[[  1.4 -29.2]
 [ 11.6 -50.8]
 [ 36.3 -44.7]
 [ 16.2 -80.9]
 [  6.6 -29.9]
 [  1.9 -75.0]
 [ -8.5 -78.4]
 [ 15.8 -80.4]]
=>
[[ 15.8  -8.5   1.9   6.6  16.2  36.3  11.6   1.4]
 [-80.4 -78.4 -75.0 -29.9 -80.9 -44.7 -50.8 -29.2]]

[[-37.9   3.4  53.8  25.6  29.8  74.5  73.9  17.6 -57.9 -25.7  11.4 -13.4
  -21.9  18.0]
 [  8.3   0.2  -7.1  20.8 -68.2 -56.6 -19.2 -30.6  61.4  34.1 -30.6 -27.0
   24.1  -5.8]
 [ 19.2 -11.1 -20.6  -5.6 -24.9 -66.8 -33.6 -23.7  52.5  22.8 -26.5   1.5
   43.8 -18.7]]
=>
[[ 19.2   8.3 -37.9]
 [-11.1   0.2   3.4]
 [-20.6  -7.1  53.8]
 [ -5.6  20.8  25.6]
 [-24.9 -68.2  29.8]
 [-66.8 -56.6  74.5]
 [-33.6 -19.2  73.9]
 [-23.7 -30.6  17.6]
 [ 52.5  61.4 -57.9]
 [ 22.8  34.1 -25.7]
 [-26.5 -30.6  11.4]
 [  1.5 -27.0 -13.4]
 [ 43.8  24.1 -21.9]
 [-18.7  -5.8  18.0]]

[[-43.0  10.3   1.2]
 [ 23.2  41.3  -3.7]
 [-20.5 -13.3  43.3]
 [ -8.9 -32.0  -6.7]
 [ 24.7  65.0  13.3]
 [ 45.6  20.5 -45.0]
 [-39.9  14.4  -1.5]]
=>
[[-39.9  45.6  24.7  -8.9 -20.5  23.2 -43.0]
 [ 14.4  20.5  65.0 -32.0 -13.3  41.3  10.3]
 [ -1.5 -45.0  13.3  -6.7  43.3  -3.7   1.2]]

[[ -6.8 -40.8 -42.4   9.4 -68.0  -7.5  38.3  -1.1 -19.8 -44.0  36.3 -27.5
   -9.3   8.5 -50.0]
 [ 57.3 -33.3 -25.9   7.8 -13.2  -9.7   8.0 -12.2 -22.3 -17.4 -22.8  24.5
   48.7  52.3 -41.8]]
=>
[[ 57.3  -6.8]
 [-33.3 -40.8]
 [-25.9 -42.4]
 [  7.8   9.4]
 [-13.2 -68.0]
 [ -9.7  -7.5]
 [  8.0  38.3]
 [-12.2  -1.1]
 [-22.3 -19.8]
 [-17.4 -44.0]
 [-22.8  36.3]
 [ 24.5 -27.5]
 [ 48.7  -9.3]
 [ 52.3   8.5]
 [-41.8 -50.0]]

[[ 52.0  15.8  -7.2]
 [-42.7  38.2 -33.2]
 [ 49.2 -17.0 -28.7]
 [ 60.0 -45.5 -18.6]
 [ 16.5  -9.2 -45.3]
 [ 39.0 -33.6 -15.6]
 [ 40.0 -26.0 -21.5]
 [ 37.5 -18.7 -41.8]
 [ 40.0 -11.6 -43.3]
 [ 25.6   6.9 -40.5]
 [-37.7  57.1 -10.2]
 [ 54.2 -43.6 -24.4]]
=>
[[ 54.2 -37.7  25.6  40.0  37.5  40.0  39.0  16.5  60.0  49.2 -42.7  52.0]
 [-43.6  57.1   6.9 -11.6 -18.7 -26.0 -33.6  -9.2 -45.5 -17.0  38.2  15.8]
 [-24.4 -10.2 -40.5 -43.3 -41.8 -21.5 -15.6 -45.3 -18.6 -28.7 -33.2  -7.2]]

[[  3.3  -6.2  -7.8  13.1  -9.3   0.2  -1.5  -8.7  18.6   1.8  -5.0  -0.8]
 [  1.3 -12.6 -10.2  17.2  -9.3   2.6  -1.3  -8.7  21.8   2.6 -11.0  -1.7]
 [-26.9 -78.9 -21.7  25.6  13.3  32.7   3.0   0.1  18.4   2.6 -66.3  -7.8]
 [ -0.1  -3.0  -0.8   0.1   3.0   0.7   0.3   2.6  -4.8  -0.2  -0.7   0.1]]
=>
[[ -0.1 -26.9   1.3   3.3]
 [ -3.0 -78.9 -12.6  -6.2]
 [ -0.8 -21.7 -10.2  -7.8]
 [  0.1  25.6  17.2  13.1]
 [  3.0  13.3  -9.3  -9.3]
 [  0.7  32.7   2.6   0.2]
 [  0.3   3.0  -1.3  -1.5]
 [  2.6   0.1  -8.7  -8.7]
 [ -4.8  18.4  21.8  18.6]
 [ -0.2   2.6   2.6   1.8]
 [ -0.7 -66.3 -11.0  -5.0]
 [  0.1  -7.8  -1.7  -0.8]]

[[-13.2   9.6 -35.6  34.9  46.1  47.2  48.7  47.7  64.7 -48.0  22.3 -21.6
   55.4  27.3  37.0]
 [ 77.5   8.4  75.9 -38.8 -58.9  -6.6 -27.1 -24.7 -15.6  -3.8  -2.5  71.1
  -51.2 -41.4  61.9]]
=>
[[ 77.5 -13.2]
 [  8.4   9.6]
 [ 75.9 -35.6]
 [-38.8  34.9]
 [-58.9  46.1]
 [ -6.6  47.2]
 [-27.1  48.7]
 [-24.7  47.7]
 [-15.6  64.7]
 [ -3.8 -48.0]
 [ -2.5  22.3]
 [ 71.1 -21.6]
 [-51.2  55.4]
 [-41.4  27.3]
 [ 61.9  37.0]]
---
[[ 37.6  12.0]
 [-15.5  50.2]
 [-28.1 -67.2]
 [ 24.3 -19.4]
 [ 36.1   4.7]]
=>
[37.6 50.2]

[[-29.2  71.6  13.2]
 [  4.1  36.1 -17.7]]
=>
[-29.2  36.1]

[[-10.8  44.4 -68.9  16.0]
 [ 17.4  32.8  34.5 -58.8]
 [ 43.9 -22.4  20.6 -44.4]
 [-12.7  70.0 -23.1 -14.8]
 [ 10.9  -5.5  49.1 -39.9]]
=>
[-10.8  32.8  20.6 -14.8]

[[ 53.0 -71.8]
 [-26.8  38.0]]
=>
[53.0 38.0]

[[ -7.1 -10.0  36.0 -13.6]
 [-70.8 -36.0  36.9  65.7]
 [ 17.1  39.3  30.8 -10.9]
 [ -4.9   1.0  13.3   3.6]]
=>
[ -7.1 -36.0  30.8   3.6]

[[-49.1 -44.7]
 [ 26.4  16.8]
 [-48.8 -64.4]
 [-64.7 -43.2]]
=>
[-49.1  16.8]

[[ 14.0  51.2   9.1  43.6]
 [ 22.9  13.3 -29.4  16.9]
 [ 22.0  26.0  74.6  39.3]
 [ 30.8  54.3  38.7  30.2]
 [ 39.6  30.0 -17.1  39.8]]
=>
[14.0 13.3 74.6 30.2]

[[ -4.3   0.1 -43.8  -5.9]
 [ -2.9  10.4  68.0  -5.9]
 [ -3.5  15.6   0.9  -5.9]
 [ -4.3   0.1   0.9  -5.9]]
=>
[-4.3 10.4  0.9 -5.9]

[[-24.1  57.3 -46.7  -8.8 -28.9]
 [ -2.6 -50.9  73.8  47.7  24.5]]
=>
[-24.1 -50.9]
---
[[ 57.0 -42.9 -29.3 -53.1 -34.8]
 [ -5.9  59.3  21.9  20.3  16.8]
 [-15.0  18.9  13.3  19.4   8.3]
 [-33.2   7.3  14.0  25.5  15.6]
 [-29.1  30.3  24.6  32.8  16.5]]
=>
[[59.3 21.9]
 [18.9 13.3]]

[[-17.6  19.6  -8.2  49.1]
 [ 17.1  18.5  -2.9  19.3]
 [ 23.2 -25.6 -17.5 -58.3]
 [ -8.1  -4.4 -21.3  -1.0]
 [ 14.0   9.0   8.5   0.0]]
=>
[[ 18.5  -2.9]
 [-25.6 -17.5]]

[[  2.5  -3.0 -27.8   9.1]
 [ 17.7  16.8 -40.3 -37.3]
 [-10.8 -17.0   5.4   5.0]
 [  4.4 -20.3 -74.4 -20.3]
 [  1.2  -6.9  25.8  -8.7]]
=>
[[ 16.8 -40.3]
 [-17.0   5.4]]

[[-29.8  73.4 -42.1  58.2 -34.0]
 [  9.5 -17.8  -6.8 -10.0   5.6]
 [-36.6  51.3 -42.5  48.6 -39.6]]
=>
[[-17.8  -6.8]
 [ 51.3 -42.5]]

[[ 17.9  -4.1   0.2  -1.3  -3.6]
 [-67.0 -13.3 -23.1  41.4 -26.2]
 [  4.4  -2.7   0.5 -17.6  -0.1]]
=>
[[-13.3 -23.1]
 [ -2.7   0.5]]

[[ 24.1  23.3 -61.3]
 [ 34.6  27.4 -61.9]
 [  4.2  -2.4 -63.4]]
=>
[[ 27.4 -61.9]
 [ -2.4 -63.4]]
